Below are the code and all the weights of a small trained network. Each question names an input and a target symbol and asks about switching units off, where a switched-off unit gives its printed mean instead of its output.

import numpy as np


def w(rows, s, z=0):
    codes = np.array(rows[::2]) - 128.0
    scale = np.full(codes.shape[1], s)
    scale[-1] = z or s
    return codes * scale


def norm(h):
    return h / np.sqrt((h * h).mean(-1, keepdims=True) + 1e-5)


def f(y):
    return np.maximum(y, 0)


def softmax(a):
    e = np.exp(a - a.max(-1, keepdims=True))
    return e / e.sum(-1, keepdims=True)


def log_softmax(a):
    a = a - a.max(-1, keepdims=True)
    return a - np.log(np.exp(a).sum(-1, keepdims=True))


def net(x, mask):
    ids = ['ΔΣΦΨαημ'.index(c) for c in x.split()]
    T = len(ids)
    res = E[ids] + P[:T]
    u = 0
    for l in range(2):
        r = norm(res)
        for j in range(3):
            rows = slice(2 * j, 2 * j + 2)
            q, k, v = (r @ M[l][rows].T for M in (Q, K, V))
            z = softmax(np.where(np.tri(T) > 0, q @ k.T / 2**0.5, -1e9)) @ v
            o = O[l][rows]
            res = res + np.where(mask[u + j], z, o[:, -1]) @ o[:, :-1]
        u += 3
        y = f(norm(res) @ A[l][:, :-1].T + A[l][:, -1])
        res = res + np.where(mask[u : u + 4], y, B[l][:, -1]) @ B[l][:, :-1]
        u += 4
    return log_softmax(norm(res)[-1] @ U[:, :-1].T + U[:, -1])


Q, K, V, O, A, B = {}, {}, {}, {}, {}, {}
E = w([
[96,126,175,187,78,126,125],'Δ',
[83,101,104,155,139,203,100],'Σ',
[129,147,147,168,146,111,114],'Φ',
[140,114,149,164,92,185,159],'Ψ',
[166,92,152,199,77,106,166],'α',
[89,135,98,105,76,128,147],'η',
[145,6,127,105,103,139,148],'μ',
],0.015)
P = w([
[124,105,118,162,204,118,126],'0',
[137,135,97,105,98,142,112],'1',
[111,124,104,238,140,42,154],'2',
[150,121,115,95,146,120,117],'3',
[92,89,252,101,164,187,137],'4',
[150,119,99,106,113,136,124],'5',
[44,97,131,136,178,126,148],'6',
],0.025)
Q[0] = w([
[160,199,160,117,47,72,130],'0.h0',
[224,129,106,66,127,118,134],'0.h0',
[123,138,102,60,73,99,111],'0.h1',
[188,82,125,104,132,136,153],'0.h1',
[178,164,178,86,98,201,120],'0.h2',
[191,134,73,141,109,121,8],'0.h2',
],0.013)
K[0] = w([
[144,103,152,128,69,164,37],'0.h0',
[255,115,55,43,147,122,138],'0.h0',
[125,164,93,112,58,58,155],'0.h1',
[171,124,167,94,90,118,245],'0.h1',
[158,153,18,223,14,209,249],'0.h2',
[113,124,142,177,142,106,249],'0.h2',
],0.009)
V[0] = w([
[123,69,127,72,131,148,48],'0.h0',
[21,74,242,105,156,118,136],'0.h0',
[192,143,51,125,168,175,185],'0.h1',
[136,234,174,89,182,191,13],'0.h1',
[81,85,188,123,35,145,176],'0.h2',
[173,126,227,172,106,21,3],'0.h2',
],0.0057)
O[0] = w([
[182,69,151,80,138,124,101,79],'0.h0',
[81,62,32,144,96,208,198,194],'0.h0',
[187,91,115,149,177,135,131,102],'0.h1',
[86,85,172,14,155,120,118,2],'0.h1',
[126,140,99,157,187,182,142,159],'0.h2',
[179,81,53,172,108,182,1,215],'0.h2',
],0.0073,0.0033)
A[0] = w([
[211,168,27,80,78,82,106,2],'0.n0',
[206,173,118,73,109,207,142,21],'0.n1',
[155,125,124,134,5,163,134,37],'0.n2',
[110,73,210,158,85,106,151,15],'0.n3',
],0.011,0.0036)
B[0] = w([
[73,125,155,69,168,83,239,200],'0.n0',
[168,195,97,169,69,215,167,168],'0.n1',
[114,112,236,103,77,88,8,253],'0.n2',
[121,153,85,58,143,145,61,200],'0.n3',
],0.013,0.0053)
Q[1] = w([
[53,104,225,42,156,177,180],'1.h0',
[193,180,188,118,172,213,82],'1.h0',
[101,59,217,122,247,255,75],'1.h1',
[190,166,240,84,167,110,39],'1.h1',
[169,176,201,74,161,207,79],'1.h2',
[230,189,105,208,103,70,74],'1.h2',
],0.0091)
K[1] = w([
[125,124,184,84,95,89,156],'1.h0',
[125,195,147,137,89,189,113],'1.h0',
[87,141,105,67,96,211,116],'1.h1',
[100,100,247,141,89,123,80],'1.h1',
[88,165,133,155,15,57,82],'1.h2',
[96,89,165,204,163,123,115],'1.h2',
],0.014)
V[1] = w([
[56,55,120,71,168,174,115],'1.h0',
[10,150,62,191,88,178,64],'1.h0',
[90,103,185,89,151,159,200],'1.h1',
[183,155,163,22,80,146,165],'1.h1',
[178,40,172,127,75,144,104],'1.h2',
[208,129,164,166,185,194,161],'1.h2',
],0.011)
O[1] = w([
[61,70,88,89,108,7,113,112],'1.h0',
[60,26,92,149,192,192,149,186],'1.h0',
[142,109,110,231,118,66,121,115],'1.h1',
[99,84,141,191,202,80,144,1],'1.h1',
[219,78,67,74,55,104,191,181],'1.h2',
[180,87,254,118,137,84,147,128],'1.h2',
],0.011,0.0079)
A[1] = w([
[73,89,142,60,165,49,107,158],'1.n0',
[127,156,241,84,131,48,161,117],'1.n1',
[224,156,87,25,254,60,110,97],'1.n2',
[109,128,150,87,75,132,10,2],'1.n3',
],0.012,0.0066)
B[1] = w([
[166,219,132,113,123,162,165,238],'1.n0',
[109,42,102,129,205,177,166,255],'1.n1',
[28,185,90,214,66,72,62,158],'1.n2',
[150,86,222,50,182,143,3,253],'1.n3',
],0.014,0.0054)
U = w([
[142,122,141,89,113,125,43,146],'Δ',
[89,195,91,183,139,93,110,251],'Σ',
[134,97,166,137,168,129,197,131],'Φ',
[214,202,92,150,89,195,146,141],'Ψ',
[107,85,9,121,93,191,115,41],'α',
[91,185,106,18,126,140,205,13],'η',
[173,113,67,113,54,65,154,238],'μ',
],0.012,0.0025)

Each question gives the input, a string of symbols that net reads in full, and the target symbol t.
The units are the heads (2 rows each of Q, K, V and O) and the neurons (one row each of A and B). Each row of codes is followed by its name. A weight is (code - 128) times the scale printed after its matrix; where a second scale follows, it is the last column's (O, A, B and U).
mask holds one flag per unit, layer by layer, with each layer's heads first. A switched-off unit (its flag False) gives its mean, the last column of its rows in O or B, instead of its output. The means were averaged over made-up inputs and are rounded, as every weight is.
A unit's drop is (log p(t) with every unit on - log p(t) with that unit switched off) / (log p(t) with every unit on - log p(t) with every unit switched off).
The circuit of an input: a set's keep is (log p(t) with only the set's units on - log p(t) with every unit switched off) / (log p(t) with every unit on - log p(t) with every unit switched off). Starting from the 12 units with the biggest drops (on a tie, the unit counted first), units are removed one at a time, each time the one whose removal leaves the highest keep (on an exact tie, the one counted first), for as long as the keep stays at least 0.8.
units of the circuit, in order: the units of the circuit, biggest drop first
k most important neurons of layer l: the k neurons of layer l with the biggest drops, biggest first
which heads matter: for each layer, one digit per head in row order, 1 if its drop is at least 0.15 and else 0, layers parted by /
input Φ Δ Σ, target Δ: units of the circuit, in order => (1.h1, 1.h2, 1.n3)
input Ψ Σ Ψ Σ Δ Ψ α, target η: which heads matter => 001 / 000
input Δ μ α Φ Δ, target μ: which heads matter => 000 / 111
input Δ Φ Σ α Ψ Ψ, target Ψ: units of the circuit, in order => (0.n1, 0.h0)
input Δ Δ Δ, target α: units of the circuit, in order => (1.h0, 1.h1)
input Ψ Ψ Φ α Σ, target Φ: units of the circuit, in order => (0.h2, 1.h1)
input Φ Δ Φ, target Δ: which heads matter => 001 / 010
input μ α Δ, target μ: units of the circuit, in order => (1.h2)
input Δ Δ α, target α: units of the circuit, in order => (1.h0, 1.h1)
input μ Δ Δ Δ Σ, target α: units of the circuit, in order => (1.h2, 1.h1)
input Δ η Φ, target α: which heads matter => 000 / 110
input Δ Ψ α α, target Φ: which heads matter => 010 / 000
input Δ Δ Σ Σ Δ Ψ Φ, target η: units of the circuit, in order => (0.h2, 1.n0)
input Φ Δ Δ Ψ, target Ψ: units of the circuit, in order => (0.n1)
input η Ψ Σ, target Σ: which heads matter => 001 / 001
input Δ Δ Δ Δ η, target α: which heads matter => 000 / 001
input Δ μ Φ α Δ Δ α, target Ψ: which heads matter => 000 / 100
input Δ μ Ψ, target α: which heads matter => 000 / 110
input Φ Δ Δ μ, target μ: which heads matter => 000 / 000
input Σ α Σ, target η: most important neuron of layer 0 => (0.n2)
input α α Δ Φ α, target Ψ: 2 most important neurons of layer 0 => (0.n0, 0.n2)
input Δ μ η Σ η, target μ: which heads matter => 000 / 111
input μ Φ Ψ Ψ α η Σ, target Φ: which heads matter => 100 / 001
input Σ Ψ Δ Δ Δ, target Φ: which heads matter => 001 / 010
input Δ α μ Δ Δ Δ Δ, target α: which heads matter => 001 / 000
input Φ Δ Δ Ψ μ, target α: 2 most important neurons of layer 0 => (0.n3, 0.n0)
input Ψ Δ Δ Ψ Ψ, target α: which heads matter => 000 / 001
input α Ψ Σ, target Ψ: units of the circuit, in order => (1.h1, 1.h2, 0.n2)
input Δ η Δ Δ Δ, target Σ: 2 most important neurons of layer 0 => (0.n0, 0.n2)
